Below are the code and all the weights of a small trained network. Each question names an input and a class and asks about switching units off, where a switched-off unit gives its printed mean instead of its output.

import numpy as np


def w(rows, s, z=0):
    codes = np.array(rows[::2]) - 128.0
    scale = np.full(codes.shape[1], s)
    scale[-1] = z or s
    return codes * scale


def norm(h):
    return h / np.sqrt((h * h).mean(-1, keepdims=True) + 1e-5)


def f(y):
    return y / 2 * (1 + np.tanh(0.7978845608 * (y + 0.044715 * y**3)))


def log_softmax(a):
    a = a - a.max(-1, keepdims=True)
    return a - np.log(np.exp(a).sum(-1, keepdims=True))


def net(x, mask):
    res = np.array(x, float).reshape(1, 4) / 4 @ E
    u = 0
    for l in range(2):
        y = f(norm(res) @ A[l][:, :-1].T + A[l][:, -1])
        res = res + np.where(mask[u : u + 3], y, B[l][:, -1]) @ B[l][:, :-1]
        u += 3
    return log_softmax(norm(res)[-1] @ U[:, :-1].T + U[:, -1])


A, B = {}, {}
E = w([
[16,115,184,113,125],'x0',
[138,186,86,180,85],'x1',
[188,89,118,2,98],'x2',
[128,125,127,132,126],'x3',
],0.0015)
A[0] = w([
[69,188,136,39,22,2],'0.n0',
[182,100,179,174,255,125],'0.n1',
[195,151,112,229,240,6],'0.n2',
],0.0049,0.0034)
B[0] = w([
[197,10,63,168,29,119],'0.n0',
[162,9,39,189,97,250],'0.n1',
[184,103,141,115,3,203],'0.n2',
],0.0055,0.0017)
A[1] = w([
[145,253,184,86,53,167],'1.n0',
[220,221,147,179,93,3],'1.n1',
[233,202,32,91,230,82],'1.n2',
],0.0055,0.0034)
B[1] = w([
[123,251,165,146,81,233],'1.n0',
[147,233,28,91,109,150],'1.n1',
[141,95,62,77,253,247],'1.n2',
],0.0049,0.0016)
U = w([
[239,11,27,208,7,253],'0',
[229,239,22,231,17,136],'1',
[10,19,227,242,236,88],'2',
[24,241,218,236,45,49],'3',
[232,31,15,31,254,132],'4',
[237,242,3,27,237,83],'5',
[82,13,230,10,120,103],'6',
],0.0066,0.0053)

Each question gives the input, the list of numbers given to net, and the class t.
The units are the neurons (one row each of A and B). Each row of codes is followed by its name. A weight is (code - 128) times the scale printed after its matrix; where a second scale follows, it is the last column's (A, B and U).
mask holds one flag per neuron, layer by layer. A switched-off neuron (its flag False) gives its mean, the last column of its row in B, instead of its output. The means were averaged over made-up inputs and are rounded, as every weight is.
A unit's drop is (log p(t) with every unit on - log p(t) with that unit switched off) / (log p(t) with every unit on - log p(t) with every unit switched off).
The circuit of an input: a set's keep is (log p(t) with only the set's units on - log p(t) with every unit switched off) / (log p(t) with every unit on - log p(t) with every unit switched off). Starting from all 6 units, units are removed one at a time, each time the one whose removal leaves the highest keep (on an exact tie, the one counted first), for as long as the keep stays at least 0.8.
circuit, biggest first: the units of the circuit, biggest drop first
k most important neurons: the k neurons with the biggest drops, biggest first
drop of u: that unit's drop, to one decimal
input [-3,7,5,-8], class 5: 2 most important neurons : [0.n1; 1.n2]
input [5,7,0,6], class 3: 3 most important neurons : [0.n1; 0.n2; 1.n1]
input [-8,4,6,-7], class 5: circuit, biggest first : [0.n1; 1.n0; 1.n2]
input [-8,1,4,-6], class 5: 2 most important neurons : [0.n1; 0.n0]
input [3,0,0,1], class 2: circuit, biggest first : [0.n2]
input [-4,7,6,5], class 5: circuit, biggest first : [0.n1; 1.n2]
input [-1,3,2,-8], class 5: circuit, biggest first : [0.n1; 0.n2; 1.n2; 1.n0]
input [-7,6,1,5], class 5: circuit, biggest first : [1.n2; 0.n1]
input [-1,4,5,6], class 5: 4 most important neurons : [0.n1; 0.n2; 1.n2; 1.n0]
input [0,4,2,-8], class 5: 2 most important neurons : [0.n1; 0.n2]
input [-3,1,2,3], class 5: 2 most important neurons : [0.n1; 1.n0]
input [4,-5,0,-4], class 2: 2 most important neurons : [0.n2; 1.n2]
input [-5,-1,1,-1], class 4: 2 most important neurons : [1.n2; 1.n0]
input [8,3,2,-3], class 0: circuit, biggest first : [0.n0]
input [-3,2,1,-8], class 5: 2 most important neurons : [1.n2; 0.n1]
input [1,7,-2,-4], class 3: 2 most important neurons : [0.n1; 1.n0]
input [-3,7,8,0], class 5: 2 most important neurons : [0.n1; 1.n2]
input [2,-3,6,1], class 6: drop of 0.n2 : 0.2
input [-2,-8,-7,6], class 0: drop of 0.n2 : 0.1
input [-6,7,1,-8], class 5: drop of 1.n2 : 0.4
input [2,5,-3,-8], class 3: drop of 1.n2 : 0.1
